Here is a tiny trained network, its code and every weight. The questions are about switching its units off for an input and a class, where a switched-off unit gives its printed mean instead of its output.

import numpy as np


def w(rows, s, z=0):
    codes = np.array(rows[::2]) - 128.0
    scale = np.full(codes.shape[1], s)
    scale[-1] = z or s
    return codes * scale


def f(y):
    return y / 2 * (1 + np.tanh(0.7978845608 * (y + 0.044715 * y**3)))


def log_softmax(a):
    a = a - a.max(-1, keepdims=True)
    return a - np.log(np.exp(a).sum(-1, keepdims=True))


def net(x, mask):
    res = np.array(x, float).reshape(1, 5) / 4 @ E
    y = f(res @ A[0][:, :-1].T + A[0][:, -1])
    res = res + np.where(mask, y, B[0][:, -1]) @ B[0][:, :-1]
    return log_softmax(res[-1] @ U[:, :-1].T + U[:, -1])


A, B = {}, {}
E = w([
[137,187,33],'x0',
[82,185,68],'x1',
[122,15,66],'x2',
[135,200,169],'x3',
[1,119,140],'x4',
],0.0079)
A[0] = w([
[144,137,57,163],'N1',
[93,85,92,79],'N2',
[115,113,102,94],'N3',
[96,27,113,126],'N4',
[148,211,107,115],'N5',
[197,194,126,2],'N6',
[93,133,232,167],'N7',
[85,96,149,14],'N8',
[147,139,52,176],'N9',
[131,157,89,143],'N10',
[77,119,42,54],'N11',
[64,127,169,112],'N12',
[190,85,179,116],'N13',
[65,156,161,11],'N14',
[139,176,101,4],'N15',
[143,183,138,225],'N16',
[71,102,64,129],'N17',
[74,61,162,68],'N18',
[184,102,187,87],'N19',
[73,136,150,95],'N20',
[149,179,72,131],'N21',
[132,126,134,83],'N22',
[100,14,141,132],'N23',
[114,93,169,29],'N24',
[166,95,197,98],'N25',
[180,72,209,98],'N26',
[148,21,138,139],'N27',
[141,100,103,20],'N28',
[183,247,159,203],'N29',
[101,73,28,141],'N30',
[147,171,135,135],'N31',
[133,180,128,119],'N32',
[108,166,75,155],'N33',
[197,153,170,75],'N34',
[185,67,183,129],'N35',
[95,125,153,85],'N36',
[114,150,85,91],'N37',
[71,83,154,28],'N38',
],0.014,0.0097)
B[0] = w([
[144,76,172,177],'N1',
[216,196,113,146],'N2',
[183,116,135,128],'N3',
[205,153,80,195],'N4',
[170,92,93,182],'N5',
[192,21,226,148],'N6',
[2,128,128,211],'N7',
[87,153,87,128],'N8',
[146,59,171,186],'N9',
[160,91,149,157],'N10',
[208,62,226,160],'N11',
[64,221,126,163],'N12',
[49,74,105,169],'N13',
[140,218,213,134],'N14',
[205,120,120,129],'N15',
[79,109,162,213],'N16',
[173,149,198,180],'N17',
[99,161,31,164],'N18',
[30,103,142,156],'N19',
[94,217,169,145],'N20',
[160,96,125,173],'N21',
[172,92,126,116],'N22',
[204,129,59,207],'N23',
[52,156,105,129],'N24',
[47,123,129,163],'N25',
[5,116,123,179],'N26',
[120,76,66,198],'N27',
[163,117,72,120],'N28',
[117,15,136,252],'N29',
[203,134,143,200],'N30',
[131,92,121,156],'N31',
[127,65,139,155],'N32',
[116,110,210,179],'N33',
[82,65,145,154],'N34',
[52,93,91,182],'N35',
[85,187,106,130],'N36',
[147,105,177,139],'N37',
[57,168,62,141],'N38',
],0.011,0.012)
U = w([
[108,116,132,6],'0',
[42,169,220,154],'1',
[130,86,193,128],'2',
[110,157,156,32],'3',
[150,138,50,81],'4',
[20,118,110,173],'5',
[107,254,137,159],'6',
[94,135,162,149],'7',
],0.0092,0.02)

Each question gives the input, the list of numbers given to net, and the class t.
The units are the neurons (one row each of A and B). Each row of codes is followed by its name. A weight is (code - 128) times the scale printed after its matrix; where a second scale follows, it is the last column's (A, B and U).
mask holds one flag per neuron, in row order. A switched-off neuron (its flag False) gives its mean, the last column of its row in B, instead of its output. The means were averaged over made-up inputs and are rounded, as every weight is.
A unit's drop is (log p(t) with every unit on - log p(t) with that unit switched off) / (log p(t) with every unit on - log p(t) with every unit switched off).
The circuit of an input: a set's keep is (log p(t) with only the set's units on - log p(t) with every unit switched off) / (log p(t) with every unit on - log p(t) with every unit switched off). Starting from the 12 units with the biggest drops (on a tie, the unit counted first), units are removed one at a time, each time the one whose removal leaves the highest keep (on an exact tie, the one counted first), for as long as the keep stays at least 0.8.
units of the circuit, in order: the units of the circuit, biggest drop first
most important unit: the unit with the biggest drop
k most important neurons: the k neurons with the biggest drops, biggest first
drop when u is switched off: that unit's drop, to one decimal
input [-1,-2,1,-6,-4], class 4: units of the circuit, in order : (N7 N23 N29 N33)
input [0,0,4,5,1], class 1: units of the circuit, in order : (N29 N27)
input [-4,-7,6,-6,-7], class 5: most important unit : N26
input [3,3,2,8,4], class 1: units of the circuit, in order : (N23 N27 N33)
input [2,-2,5,-1,-8], class 5: units of the circuit, in order : (N35 N13)
input [-4,2,6,-5,-8], class 4: 2 most important neurons : (N23 N4)
input [-3,-8,7,-4,2], class 4: 2 most important neurons : (N23 N4)
input [5,-7,2,-7,-7], class 4: 3 most important neurons : (N7 N30 N16)
input [2,7,-4,7,2], class 2: drop when N5 is switched off : 0.1
input [-8,1,4,4,7], class 6: drop when N4 is switched off : 0.1
input [-3,6,0,-6,1], class 6: drop when N29 is switched off : 0.4
input [1,1,8,6,5], class 2: 2 most important neurons : (N11 N17)
